[[ 34   1   8]
 [ -7 -60  60]]
->
[ 34 -60]

[[ 12 -20]
 [ 83 -61]
 [ 10 -10]
 [-60  22]]
->
[ 12 -61]

[[-14  68]
 [-24  64]
 [ -1  69]]
->
[-14  64]

[[ -7  62  -9  15]
 [ -5  55 -15   7]
 [ -7  55 -25  12]]
->
[ -7  55 -25]

[[ 25   0   2   6]
 [ 16  19 -18   3]
 [ 11  10 -10 -12]
 [ -2  -4  -3 -14]
 [-27 -15  52 -84]]
->
[ 25  19 -10 -14]

[[ 57 -13  35]
 [-80 -27 -53]
 [ -3   7 -45]]
->
[ 57 -27 -45]
---
[[ 36  -1  16  -6 -20   2   1  14   9 -31   9 -27  19 -35  -3]
 [-25   3  -1  47  45 -11 -10  -9  25  64   7 -44 -21   1  -6]
 [ 18 -28  -6 -10  14  16  11  30  -3  11   3   0  -5  23  -1]
 [-22 -31  44  33  18  22 -60 -10  -9  -2 -50   5  21  50  33]
 [-66  28 -45 -52 -36  13  42 -15 -32  -2   4   2  13  54   2]]
->
[[-66 -22  18 -25  36]
 [ 28 -31 -28   3  -1]
 [-45  44  -6  -1  16]
 [-52  33 -10  47  -6]
 [-36  18  14  45 -20]
 [ 13  22  16 -11   2]
 [ 42 -60  11 -10   1]
 [-15 -10  30  -9  14]
 [-32  -9  -3  25   9]
 [ -2  -2  11  64 -31]
 [  4 -50   3   7   9]
 [  2   5   0 -44 -27]
 [ 13  21  -5 -21  19]
 [ 54  50  23   1 -35]
 [  2  33  -1  -6  -3]]

[[-12 -11  10  67  11 -32   7  32 -23  -5 -10  25 -43   9]
 [-35 -13   2  71 -18 -13  10  80  11   1 -28  19 -28   4]
 [-10 -10 -24  42   1  21  -4  27  13  11   9  45 -10 -12]
 [-12   2   2  29  -9 -12  -9  21  -8  -8   6  26 -18  -7]]
->
[[-12 -10 -35 -12]
 [  2 -10 -13 -11]
 [  2 -24   2  10]
 [ 29  42  71  67]
 [ -9   1 -18  11]
 [-12  21 -13 -32]
 [ -9  -4  10   7]
 [ 21  27  80  32]
 [ -8  13  11 -23]
 [ -8  11   1  -5]
 [  6   9 -28 -10]
 [ 26  45  19  25]
 [-18 -10 -28 -43]
 [ -7 -12   4   9]]

[[ 49  -3]
 [-18  82]
 [  9 -22]
 [-11 -50]
 [ 57  27]
 [ 31  21]
 [ 36  20]]
->
[[ 36  31  57 -11   9 -18  49]
 [ 20  21  27 -50 -22  82  -3]]

[[  7 -31  37]
 [-60  54  -5]
 [ 38 -10  21]]
->
[[ 38 -60   7]
 [-10  54 -31]
 [ 21  -5  37]]

[[ 27  -2  -3 -17  -6 -48 -12  60   5  -4  13 -15]
 [ 28  -9 -11  26 -30 -12 -13 -22  21 -14  19  12]
 [ 30  -1 -16  18 -31 -36 -27  18  20 -11  27   3]
 [-28  37 -21  15 -11 -21 -49  59  -2  11  20  -1]]
->
[[-28  30  28  27]
 [ 37  -1  -9  -2]
 [-21 -16 -11  -3]
 [ 15  18  26 -17]
 [-11 -31 -30  -6]
 [-21 -36 -12 -48]
 [-49 -27 -13 -12]
 [ 59  18 -22  60]
 [ -2  20  21   5]
 [ 11 -11 -14  -4]
 [ 20  27  19  13]
 [ -1   3  12 -15]]

[[-50  38 -12  39  13 -15 -45]
 [-29  28 -19   2 -15 -17 -69]
 [-69  52 -52  12 -14  32 -41]]
->
[[-69 -29 -50]
 [ 52  28  38]
 [-52 -19 -12]
 [ 12   2  39]
 [-14 -15  13]
 [ 32 -17 -15]
 [-41 -69 -45]]

[[-15  -7 -23 -72  67]
 [-23   5  -7  -4 -32]
 [-43  12  -5 -47  31]
 [-15   7 -27 -65  10]
 [  6  -3 -24 -15 -44]
 [-47  19   5 -13 -13]
 [-11   7 -24 -44 -15]
 [ 18  -5 -30 -18 -51]
 [ -8  -3 -14   0 -42]
 [ -3  -2 -19 -10 -41]]
->
[[ -3  -8  18 -11 -47   6 -15 -43 -23 -15]
 [ -2  -3  -5   7  19  -3   7  12   5  -7]
 [-19 -14 -30 -24   5 -24 -27  -5  -7 -23]
 [-10   0 -18 -44 -13 -15 -65 -47  -4 -72]
 [-41 -42 -51 -15 -13 -44  10  31 -32  67]]

[[  1 -55 -23  15  -1  18]
 [ 13 -18  -1  15  -6   4]
 [ 17 -14   0  14  -4  26]
 [  3 -12 -23  26  -4 -18]
 [ -8   7  -8  17  -5  22]
 [ -4 -65 -16   4   3  27]
 [ -2  32 -17  26   2   2]
 [ 10 -28   6  25 -13 -11]
 [ 31 -30  24  12  -6  16]
 [  5   3 -28  20   1 -22]
 [ 39  13  10   3   2  23]
 [  0   5 -13  15   1  26]]
->
[[  0  39   5  31  10  -2  -4  -8   3  17  13   1]
 [  5  13   3 -30 -28  32 -65   7 -12 -14 -18 -55]
 [-13  10 -28  24   6 -17 -16  -8 -23   0  -1 -23]
 [ 15   3  20  12  25  26   4  17  26  14  15  15]
 [  1   2   1  -6 -13   2   3  -5  -4  -4  -6  -1]
 [ 26  23 -22  16 -11   2  27  22 -18  26   4  18]]
